Below are the code and all the weights of a small trained network. Each question names an input and a target symbol and asks about switching units off, where a switched-off unit gives its printed mean instead of its output.

import numpy as np


def w(rows, s, z=0):
    codes = np.array(rows[::2]) - 128.0
    scale = np.full(codes.shape[1], s)
    scale[-1] = z or s
    return codes * scale


def norm(h):
    return h / np.sqrt((h * h).mean(-1, keepdims=True) + 1e-5)


def f(y):
    return np.maximum(y, 0)


def softmax(a):
    e = np.exp(a - a.max(-1, keepdims=True))
    return e / e.sum(-1, keepdims=True)


def log_softmax(a):
    a = a - a.max(-1, keepdims=True)
    return a - np.log(np.exp(a).sum(-1, keepdims=True))


def net(x, mask):
    ids = ['ΘΛΞΨΩαβγδεζμτφ'.index(c) for c in x.split()]
    T = len(ids)
    res = E[ids] + P[:T]
    u = 0
    for l in range(2):
        q, k, v = (norm(res) @ M[l].T for M in (Q, K, V))
        z = softmax(np.where(np.tri(T) > 0, q @ k.T / 2**0.5, -1e9)) @ v
        res = res + np.where(mask[u], z, O[l][:, -1]) @ O[l][:, :-1]
        u += 1
        y = f(norm(res) @ A[l][:, :-1].T + A[l][:, -1])
        res = res + np.where(mask[u : u + 12], y, B[l][:, -1]) @ B[l][:, :-1]
        u += 12
    return log_softmax(norm(res)[-1] @ U[:, :-1].T + U[:, -1])


Q, K, V, O, A, B = {}, {}, {}, {}, {}, {}
E = w([
[154,173,254],'Θ',
[107,96,105],'Λ',
[87,200,101],'Ξ',
[140,97,89],'Ψ',
[117,110,92],'Ω',
[87,101,62],'α',
[154,149,150],'β',
[54,143,106],'γ',
[138,107,103],'δ',
[78,96,179],'ε',
[127,95,117],'ζ',
[118,97,105],'μ',
[172,122,95],'τ',
[93,87,90],'φ',
],0.025)
P = w([
[153,47,143],'0',
[149,255,73],'1',
[125,245,55],'2',
[124,30,146],'3',
[150,164,53],'4',
[66,212,184],'5',
],0.0095)
Q[0] = w([
[128,144,145],'L0H0',
[158,2,155],'L0H0',
],0.022)
K[0] = w([
[178,34,73],'L0H0',
[146,255,133],'L0H0',
],0.014)
V[0] = w([
[35,45,98],'L0H0',
[4,161,115],'L0H0',
],0.024)
O[0] = w([
[76,26,248,254],'L0H0',
[39,152,254,146],'L0H0',
],0.014,0.015)
A[0] = w([
[128,150,127,86],'L0N0',
[145,185,66,189],'L0N1',
[143,95,137,188],'L0N2',
[139,134,95,65],'L0N3',
[134,127,129,186],'L0N4',
[165,203,117,149],'L0N5',
[185,109,248,3],'L0N6',
[57,143,73,78],'L0N7',
[86,82,89,77],'L0N8',
[99,89,162,82],'L0N9',
[87,95,117,36],'L0N10',
[67,191,191,96],'L0N11',
],0.017,0.0032)
B[0] = w([
[115,124,122,131],'L0N0',
[26,149,98,180],'L0N1',
[88,135,131,197],'L0N2',
[95,135,137,146],'L0N3',
[118,131,135,149],'L0N4',
[68,125,131,158],'L0N5',
[56,118,5,254],'L0N6',
[91,102,123,148],'L0N7',
[106,154,126,173],'L0N8',
[96,145,49,250],'L0N9',
[112,125,98,171],'L0N10',
[87,169,27,248],'L0N11',
],0.026,0.0079)
Q[1] = w([
[110,123,39],'L1H0',
[143,254,181],'L1H0',
],0.024)
K[1] = w([
[206,92,196],'L1H0',
[3,111,14],'L1H0',
],0.022)
V[1] = w([
[70,111,209],'L1H0',
[182,1,116],'L1H0',
],0.053)
O[1] = w([
[62,59,87,146],'L1H0',
[89,151,255,254],'L1H0',
],0.049,0.019)
A[1] = w([
[79,116,105,4],'L1N0',
[201,131,171,26],'L1N1',
[196,176,163,32],'L1N2',
[180,149,255,168],'L1N3',
[158,150,142,115],'L1N4',
[187,153,157,88],'L1N5',
[53,126,63,15],'L1N6',
[107,109,77,148],'L1N7',
[110,151,136,125],'L1N8',
[60,222,189,177],'L1N9',
[57,214,156,119],'L1N10',
[61,70,169,212],'L1N11',
],0.028,0.0035)
B[1] = w([
[118,140,196,175],'L1N0',
[67,106,158,150],'L1N1',
[83,114,208,163],'L1N2',
[198,157,3,236],'L1N3',
[109,118,165,145],'L1N4',
[83,108,181,154],'L1N5',
[156,165,223,212],'L1N6',
[146,194,80,182],'L1N7',
[131,101,124,151],'L1N8',
[153,32,48,253],'L1N9',
[131,12,124,216],'L1N10',
[199,191,109,252],'L1N11',
],0.047,0.019)
U = w([
[165,145,86,60],'Θ',
[44,88,172,88],'Λ',
[158,172,54,18],'Ξ',
[169,119,197,152],'Ψ',
[136,93,163,153],'Ω',
[80,187,158,240],'α',
[213,194,155,79],'β',
[6,109,83,167],'γ',
[132,109,200,154],'δ',
[135,214,138,171],'ε',
[166,102,75,158],'ζ',
[127,72,118,2],'μ',
[219,130,123,183],'τ',
[36,144,186,131],'φ',
],0.014,0.0024)

Each question gives the input, a string of symbols that net reads in full, and the target symbol t.
The units are the heads (2 rows each of Q, K, V and O) and the neurons (one row each of A and B). Each row of codes is followed by its name. A weight is (code - 128) times the scale printed after its matrix; where a second scale follows, it is the last column's (O, A, B and U).
mask holds one flag per unit, layer by layer, with each layer's heads first. A switched-off unit (its flag False) gives its mean, the last column of its rows in O or B, instead of its output. The means were averaged over made-up inputs and are rounded, as every weight is.
A unit's drop is (log p(t) with every unit on - log p(t) with that unit switched off) / (log p(t) with every unit on - log p(t) with every unit switched off).
The circuit of an input: a set's keep is (log p(t) with only the set's units on - log p(t) with every unit switched off) / (log p(t) with every unit on - log p(t) with every unit switched off). Starting from the 12 units with the biggest drops (on a tie, the unit counted first), units are removed one at a time, each time the one whose removal leaves the highest keep (on an exact tie, the one counted first), for as long as the keep stays at least 0.8.
circuit, biggest first: the units of the circuit, biggest drop first
top k neurons: the k neurons with the biggest drops, biggest first
top k neurons in layer l: the k neurons of layer l with the biggest drops, biggest first
drop when u is switched off: that unit's drop, to one decimal
input γ ζ Ξ δ Ξ, target γ: top 2 neurons => (L1N3 L1N9)
input γ β β ζ, target γ: top neuron in layer 0 => (L0N1)
input γ δ Θ, target γ: circuit, biggest first => (L0H0 L1H0)
input Ξ Ω γ γ Ω α, target γ: top 2 neurons in layer 1 => (L1N3 L1N11)
input φ τ ε ζ τ δ, target φ: top 4 neurons => (L1N3 L0N1 L1N9 L0N11)
input γ Θ δ ζ Ω, target γ: top 3 neurons => (L1N3 L1N9 L1N11)
input γ δ γ τ γ, target γ: top 3 neurons => (L1N3 L1N9 L1N11)
input φ γ γ, target φ: top 3 neurons => (L1N3 L1N9 L1N6)
input ε δ φ φ, target ε: top 2 neurons in layer 1 => (L1N9 L1N6)
input β Θ τ ζ β, target β: top 2 neurons => (L0N6 L1N9)
input γ β Λ δ γ, target γ: top 2 neurons => (L0N1 L1N3)
input φ γ δ Λ, target φ: top 2 neurons in layer 1 => (L1N3 L1N6)
input ε ε δ ζ Λ Ω, target ε: top 2 neurons => (L1N9 L0N6)
input τ Ξ Ξ φ ε, target τ: top neuron in layer 0 => (L0N11)
input ε δ β γ, target ε: top 3 neurons => (L1N9 L0N6 L1N6)
input γ ζ ζ Ξ Ω, target γ: top 2 neurons in layer 1 => (L1N3 L1N9)
input γ τ δ φ, target γ: top 4 neurons => (L1N3 L0N1 L1N11 L1N9)
input ε γ γ γ δ Λ, target γ: top 2 neurons => (L1N3 L1N11)
input φ Ξ τ ζ Θ Ω, target φ: top 3 neurons => (L1N3 L1N9 L0N11)
input τ α γ, target τ: top neuron in layer 0 => (L0N1)
input β γ δ Ξ, target β: drop when L1N7 is switched off => 0.0
input φ φ Ξ μ ε Ξ, target φ: drop when L0H0 is switched off => 0.4
input γ Ω φ φ, target γ: drop when L1N3 is switched off => 0.4
